Each row is followed by its class. Each block has new classes.
.02 -.09 .02 .10 -.21 -.08 -.08 .13 -.04 .40 -.19 -.22 .04 -.03 -.04 -.06 -.45 -> <11>
.09 -.09 .10 .19 .08 .02 -.39 -.05 .06 .02 .08 -.05 .06 .04 -.03 -.02 -.28 -> <14>
-.01 -.05 .28 .13 .01 -.04 -.06 .13 .18 .09 -.14 -.02 -.01 -.02 -.02 .02 .05 -> <12>
.02 -.18 .05 .10 .00 .01 -.13 .10 .11 .17 .13 -.35 .06 -.01 .05 -.16 -.76 -> <7>
.03 -.02 .03 .30 -.06 .02 .05 -.02 .05 .04 -.19 .15 -.05 -.03 .00 .08 .32 -> <12>
.07 -.14 .14 .39 -.16 -.03 -.20 -.02 .02 .31 -.03 -.08 -.01 .08 -.01 .03 -.36 -> <14>
-.05 -.06 .22 .07 -.11 -.11 -.31 .16 .12 .20 .12 -.36 .01 -.09 .02 -.18 -.48 -> <11>
-.03 -.05 .15 .09 -.10 -.04 -.13 .09 .05 .32 .11 -.12 .04 .05 -.01 -.07 -.45 -> <14>
.12 -.06 .02 .23 -.14 -.06 -.18 -.05 -.02 .22 -.03 .05 -.05 .04 .00 .11 -.19 -> <11>
-.01 -.06 .09 .05 -.06 .02 -.19 .16 .15 .17 .14 -.39 .01 -.02 .01 -.14 -.46 -> <14>
-.01 -.12 .06 .16 -.07 -.05 -.01 .01 .07 .30 .18 -.20 .05 .05 -.06 -.07 -.64 -> <11>
-.04 -.11 .19 .07 .08 .04 -.09 .03 .20 -.19 -.03 -.04 -.05 -.11 .00 -.03 -.04 -> <12>
.19 -.13 .05 .37 -.11 -.01 -.15 -.02 .05 .31 -.11 -.05 .01 .03 .02 -.01 -.36 -> <7>
-.01 -.13 .09 .03 -.05 -.02 -.21 .25 .16 .18 .11 -.38 .01 -.09 .03 -.17 -.56 -> <11>
.08 .01 -.12 .12 .07 -.01 -.27 .01 .02 -.03 .10 -.01 -.01 .05 .06 -.13 -.40 -> <7>
.03 -.16 .08 .00 .17 .01 -.26 .04 .21 .19 .23 -.24 .05 .03 -.03 -.23 -.76 -> <14>
-.08 -.24 -.11 -.06 .08 -.03 .05 -.03 .00 .00 -.15 -.17 .05 -.04 .09 -.23 -.46 -> <12>
.02 .04 .21 .12 -.11 .01 -.22 .08 .07 -.03 .01 .06 -.03 -.10 .01 .12 .25 -> <12>
.02 -.13 -.16 .11 .06 -.09 .01 -.10 -.04 -.02 -.18 .05 -.06 .00 .11 -.05 -.19 -> <12>
.03 .01 -.18 -.06 .16 .01 -.06 -.05 .00 -.07 .14 -.16 .12 .06 -.02 .36 -.37 -> <7>
.00 -.11 .02 .04 -.19 -.07 .02 .07 -.01 .29 .00 -.27 .05 .00 .05 -.15 -.52 -> <7>
.06 .02 .11 .10 -.23 .00 -.10 .07 -.05 .31 -.09 -.07 .02 .02 .05 -.06 -.20 -> <7>
.11 -.17 -.03 .27 .24 .00 -.21 -.13 .09 .12 .09 -.10 .01 .09 .02 -.16 -.67 -> <11>
.11 -.05 .07 .25 -.04 .06 .00 -.09 .06 .43 .01 -.09 .07 .22 -.06 -.01 -.48 -> <14>
.03 -.10 .06 .13 -.21 -.01 -.04 .11 .07 .14 -.04 -.30 .08 .07 .00 -.18 -.61 -> <11>
.05 -.18 .09 .12 .20 -.06 -.15 .00 .14 .01 .14 -.19 .01 .04 -.05 -.15 -.62 -> <14>
.09 .08 .24 .10 .01 .03 -.19 .00 .09 -.13 .00 .00 -.11 .07 -.04 .14 .25 -> <12>
.09 -.27 .07 .27 .00 -.07 -.11 -.15 .02 .46 .05 -.09 .05 .06 -.02 -.05 -.51 -> <14>
.09 -.10 .03 .13 .18 .04 -.32 -.04 .09 .00 .08 -.08 .00 .03 .05 -.06 -.44 -> <11>
.00 -.26 -.06 .05 .33 -.04 -.14 -.09 .16 .23 .27 -.18 .05 .09 -.02 -.10 -.73 -> <11>
.02 -.22 .06 .12 -.04 -.01 .05 .04 .05 .37 .00 -.32 .04 .02 -.01 -.26 -.76 -> <7>
.04 -.10 -.05 .10 -.02 .00 .01 -.16 -.02 .00 -.24 .13 .03 -.04 .05 -.04 -.01 -> <12>
.00 -.05 .15 .11 -.12 .06 .06 -.07 .06 .04 -.27 .16 -.02 -.03 .04 .00 .27 -> <12>
.03 -.05 -.01 .05 .13 -.05 -.19 .03 .08 -.07 .15 -.22 .01 -.02 .05 -.12 -.44 -> <11>
-.07 -.13 .26 .18 -.16 -.05 -.10 .02 .18 .09 -.14 -.01 -.05 -.07 -.02 .04 .14 -> <12>
.01 -.08 .06 .36 .03 -.09 -.22 -.16 -.01 .28 .04 -.03 .08 .10 -.09 .11 -.46 -> <11>
-.02 -.02 .06 .06 .13 -.01 -.22 .06 .10 -.13 .17 -.13 -.02 .02 -.07 -.14 -.44 -> <14>
-.01 -.11 .11 -.01 .05 .03 -.15 .14 .14 .15 .17 -.35 .03 -.76 -.04 -.18 -.68 -> <11>
.00 -.18 -.09 .00 -.02 .02 .07 .04 .05 -.04 -.14 -.15 .00 -.02 .07 -.13 -.27 -> <12>
.08 -.01 -.01 .18 -.30 -.01 -.11 .12 -.07 .39 -.04 -.06 -.03 -.03 -.11 .03 -.22 -> <7>
.01 -.02 .08 .20 -.04 -.02 -.05 .00 .03 .35 .11 -.11 .33 .04 .05 -.06 -.37 -> <11>
-.03 -.17 .00 -.03 .03 .02 .11 .07 -.01 -.15 -.13 -.10 -.01 -.04 .02 .09 -.05 -> <12>
-.03 -.04 .09 -.04 .06 -.01 -.12 .13 .09 .26 .23 -.25 .01 .03 -.05 -.14 -.53 -> <14>
.06 -.08 .05 .19 -.07 -.11 .02 -.16 .06 .48 .17 -.08 .01 .02 -.05 .02 -.52 -> <14>

Each row is followed by its class.
.10 .40 .39 -.12 -.29 .07 -.07 -.49 -.10 .14 -.03 .00 -.11 .30 -.14 .16 .14 -> z991
-.07 -.02 -.21 .35 -.10 .06 -.18 -.02 .06 -.26 -.03 -.01 .10 .05 -.15 -.01 .23 -> z442
-.22 .30 .24 .07 -.25 .01 -.24 -.52 -.20 .05 -.03 .03 -.11 .24 .03 .15 .16 -> z991
.06 .22 -.07 .26 -.16 .05 -.22 -.44 -.02 -.09 -.09 -.04 .03 .19 -.16 -.10 .36 -> z442
-.10 .32 -.13 .09 -.17 .29 -.32 -.43 -.13 -.09 -.13 -.09 -.01 .18 -.05 .03 .21 -> z277
-.02 .17 -.21 .29 -.23 .08 -.27 -.31 -.08 -.04 -.15 -.04 .10 .14 -.05 .06 .19 -> z442
.23 .21 .04 .02 -.38 .11 -.20 -.58 -.09 .11 -.02 -.09 .03 .24 .08 .11 .15 -> z991
-.20 .06 .07 .20 .05 .01 -.13 -.17 .01 -.02 -.02 .02 -.01 .00 -.03 .06 .09 -> z277
-.05 .22 .02 .02 -.13 .20 -.20 -.24 -.07 -.24 -.13 .01 -.03 .08 -.15 .09 .18 -> z277
-.08 .32 -.12 .07 -.47 .06 -.34 -.58 -.25 -.08 -.11 -.06 .04 .25 .04 .19 .25 -> z277
